Below is a small trained network, with its code and all its weights. Each question gives an input and a class and asks what happens when units are switched off, that is, made to give their printed mean instead of their output.

import numpy as np


def w(rows, s, z=0):
    codes = np.array(rows[::2]) - 128.0
    scale = np.full(codes.shape[1], s)
    scale[-1] = z or s
    return codes * scale


def norm(h):
    return h / np.sqrt((h * h).mean(-1, keepdims=True) + 1e-5)


def f(y):
    return np.maximum(y, 0)


def log_softmax(a):
    a = a - a.max(-1, keepdims=True)
    return a - np.log(np.exp(a).sum(-1, keepdims=True))


def net(x, mask):
    res = np.array(x, float).reshape(1, 3) / 4 @ E
    u = 0
    for l in range(4):
        y = f(norm(res) @ A[l][:, :-1].T + A[l][:, -1])
        res = res + np.where(mask[u : u + 10], y, B[l][:, -1]) @ B[l][:, :-1]
        u += 10
    return log_softmax(norm(res)[-1] @ U[:, :-1].T + U[:, -1])


A, B = {}, {}
E = w([
[166,92,48,137,57,112,158,119,161,181],'x0',
[79,108,101,133,76,192,119,123,88,103],'x1',
[176,70,131,130,154,119,147,117,1,137],'x2',
],0.0087)
A[0] = w([
[166,145,105,129,108,151,130,142,55,128,60],'L0N1',
[94,118,146,129,146,130,120,130,96,111,156],'L0N2',
[16,140,145,129,127,172,118,139,140,97,89],'L0N3',
[218,148,125,132,184,99,138,130,44,143,167],'L0N4',
[45,145,142,119,120,169,129,138,125,103,109],'L0N5',
[145,127,158,128,193,126,133,133,11,116,79],'L0N6',
[128,119,160,117,160,124,137,129,63,126,95],'L0N7',
[127,136,151,132,173,130,126,128,134,118,107],'L0N8',
[138,118,156,135,204,108,135,127,52,122,54],'L0N9',
[155,121,145,130,179,120,125,125,83,123,3],'L0N10',
],0.012,0.0024)
B[0] = w([
[138,49,158,133,152,64,132,158,153,116,181],'L0N1',
[63,211,117,165,166,81,194,140,40,65,178],'L0N2',
[30,134,122,151,177,158,78,2,193,198,226],'L0N3',
[88,57,184,110,149,160,65,110,93,94,240],'L0N4',
[38,142,120,162,152,177,121,59,134,155,204],'L0N5',
[246,205,19,113,113,150,109,190,142,138,254],'L0N6',
[179,202,126,131,106,115,98,130,124,92,201],'L0N7',
[164,70,85,131,65,86,187,127,157,175,175],'L0N8',
[189,194,205,69,147,203,22,176,115,90,226],'L0N9',
[181,145,123,81,152,164,39,175,110,146,184],'L0N10',
],0.012,0.0098)
A[1] = w([
[164,139,81,110,148,135,123,113,57,171,152],'L1N1',
[185,188,128,116,118,103,127,148,150,137,102],'L1N2',
[108,179,158,109,116,158,130,140,144,118,40],'L1N3',
[182,51,205,97,136,84,129,171,75,100,159],'L1N4',
[168,154,163,137,125,146,138,119,68,111,37],'L1N5',
[175,91,130,107,137,109,133,123,74,154,217],'L1N6',
[151,144,129,141,148,131,186,122,87,155,59],'L1N7',
[158,147,99,185,182,101,86,134,47,124,98],'L1N8',
[72,129,162,118,95,195,162,134,138,107,172],'L1N9',
[179,252,147,85,129,144,146,161,87,120,8],'L1N10',
],0.012,0.0017)
B[1] = w([
[144,161,173,127,147,118,165,116,86,74,196],'L1N1',
[134,145,139,115,152,170,162,182,149,111,224],'L1N2',
[138,83,74,166,43,141,122,104,119,195,173],'L1N3',
[130,96,146,188,129,57,166,88,99,187,238],'L1N4',
[121,184,147,92,104,156,124,108,141,130,180],'L1N5',
[106,168,183,139,106,69,106,119,107,157,193],'L1N6',
[133,156,150,157,148,106,146,130,138,133,128],'L1N7',
[158,107,115,67,151,187,121,175,104,86,221],'L1N8',
[144,164,152,136,156,105,103,84,184,176,176],'L1N9',
[159,164,252,130,122,174,66,222,78,108,255],'L1N10',
],0.013,0.0076)
A[2] = w([
[88,190,174,122,134,128,254,185,143,139,85],'L2N1',
[157,74,137,103,78,163,224,134,202,132,185],'L2N2',
[55,141,179,108,85,78,157,110,88,121,50],'L2N3',
[221,190,115,96,177,47,105,143,198,143,155],'L2N4',
[218,167,60,80,126,129,63,172,90,46,65],'L2N5',
[214,105,89,127,95,44,174,89,90,80,3],'L2N6',
[165,40,192,141,101,3,228,129,57,164,141],'L2N7',
[86,80,133,121,220,156,196,95,84,80,39],'L2N8',
[189,127,134,159,117,1,148,122,171,170,227],'L2N9',
[172,92,86,140,101,140,131,161,165,168,137],'L2N10',
],0.0093,0.0016)
B[2] = w([
[122,138,54,100,74,123,172,105,134,107,176],'L2N1',
[130,146,81,91,119,127,166,153,124,121,192],'L2N2',
[117,83,146,152,69,168,115,156,152,94,152],'L2N3',
[154,112,140,53,133,168,161,160,88,136,232],'L2N4',
[180,187,195,146,113,182,104,195,166,106,255],'L2N5',
[140,96,140,154,118,64,143,109,139,153,159],'L2N6',
[111,91,77,245,138,64,114,122,124,75,226],'L2N7',
[166,156,117,152,135,120,43,158,157,154,138],'L2N8',
[108,82,95,129,95,98,142,155,114,105,229],'L2N9',
[108,126,151,102,185,123,160,152,108,124,168],'L2N10',
],0.012,0.008)
A[3] = w([
[117,128,165,103,137,87,156,153,173,101,72],'L3N1',
[116,106,99,83,105,161,145,124,100,112,47],'L3N2',
[120,84,142,153,100,140,93,101,219,116,1],'L3N3',
[20,112,126,118,142,167,154,144,137,151,220],'L3N4',
[174,134,155,91,115,176,100,161,120,112,101],'L3N5',
[105,68,166,131,98,100,175,163,157,109,222],'L3N6',
[220,123,130,147,131,93,155,172,117,157,87],'L3N7',
[124,82,158,81,143,124,162,146,121,172,102],'L3N8',
[34,151,163,171,111,183,124,9,161,136,19],'L3N9',
[66,150,176,122,154,178,136,106,99,69,53],'L3N10',
],0.011,0.0016)
B[3] = w([
[144,105,135,121,80,106,138,134,96,142,143],'L3N1',
[99,139,224,52,147,26,139,131,198,45,151],'L3N2',
[87,192,105,137,179,192,134,78,13,115,171],'L3N3',
[110,144,109,88,190,161,129,115,135,141,198],'L3N4',
[196,125,177,170,109,122,90,171,161,159,210],'L3N5',
[114,55,147,149,90,167,210,110,98,79,171],'L3N6',
[2,224,50,224,69,236,98,77,151,83,176],'L3N7',
[145,162,102,125,92,125,150,109,107,89,148],'L3N8',
[154,106,135,83,177,84,99,62,184,246,246],'L3N9',
[223,4,131,69,67,68,93,154,149,211,164],'L3N10',
],0.0091,0.012)
U = w([
[123,133,63,25,85,110,242,159,149,77,66],'0',
[95,163,96,92,194,137,74,7,182,245,205],'1',
[132,50,104,252,90,22,128,111,66,84,18],'2',
[255,212,205,128,120,182,19,218,69,96,247],'3',
],0.008,0.0011)

Each question gives the input, the list of numbers given to net, and the class t.
The units are the neurons (one row each of A and B). Each row of codes is followed by its name. A weight is (code - 128) times the scale printed after its matrix; where a second scale follows, it is the last column's (A, B and U).
mask holds one flag per neuron, layer by layer. A switched-off neuron (its flag False) gives its mean, the last column of its row in B, instead of its output. The means were averaged over made-up inputs and are rounded, as every weight is.
A unit's drop is (log p(t) with every unit on - log p(t) with that unit switched off) / (log p(t) with every unit on - log p(t) with every unit switched off).
most important unit: the unit with the biggest drop
top k neurons: the k neurons with the biggest drops, biggest first
k most important neurons of layer l: the k neurons of layer l with the biggest drops, biggest first
drop when u is switched off: that unit's drop, to one decimal
input [7,3,-7], class 1: most important unit : L0N6
input [4,-5,-8], class 0: top 2 neurons : [L0N9; L0N6]
input [-3,-5,-3], class 0: 3 most important neurons of layer 0 : [L0N4; L0N9; L0N6]
input [1,-4,-8], class 1: top 4 neurons : [L0N6; L0N1; L0N8; L0N7]
input [3,-1,-1], class 0: top 4 neurons : [L0N9; L0N3; L0N4; L0N6]
input [7,1,-3], class 0: top 2 neurons : [L0N9; L0N3]
input [6,-8,-6], class 0: top 2 neurons : [L0N9; L0N6]
input [6,-8,-2], class 0: top 4 neurons : [L0N9; L0N4; L0N6; L0N1]
input [5,1,0], class 2: top 2 neurons : [L0N6; L0N3]
input [8,-6,8], class 2: top 2 neurons : [L1N4; L0N4]
input [4,-3,-4], class 0: 4 most important neurons of layer 0 : [L0N9; L0N6; L0N7; L0N3]
input [8,6,-2], class 0: top 2 neurons : [L0N3; L0N9]
input [-4,-8,-7], class 0: top 3 neurons : [L0N9; L0N6; L0N4]
input [3,-2,3], class 2: top 3 neurons : [L1N4; L0N4; L0N1]
input [1,-8,-1], class 2: most important unit : L0N3
input [8,-7,0], class 2: 2 most important neurons of layer 0 : [L0N6; L0N3]
input [8,-6,-4], class 0: drop when L0N9 is switched off : 0.6
input [4,0,4], class 2: drop when L1N4 is switched off : 0.5
input [7,-1,-7], class 0: drop when L0N6 is switched off : 0.3
input [7,-2,-4], class 0: drop when L0N9 is switched off : 0.7
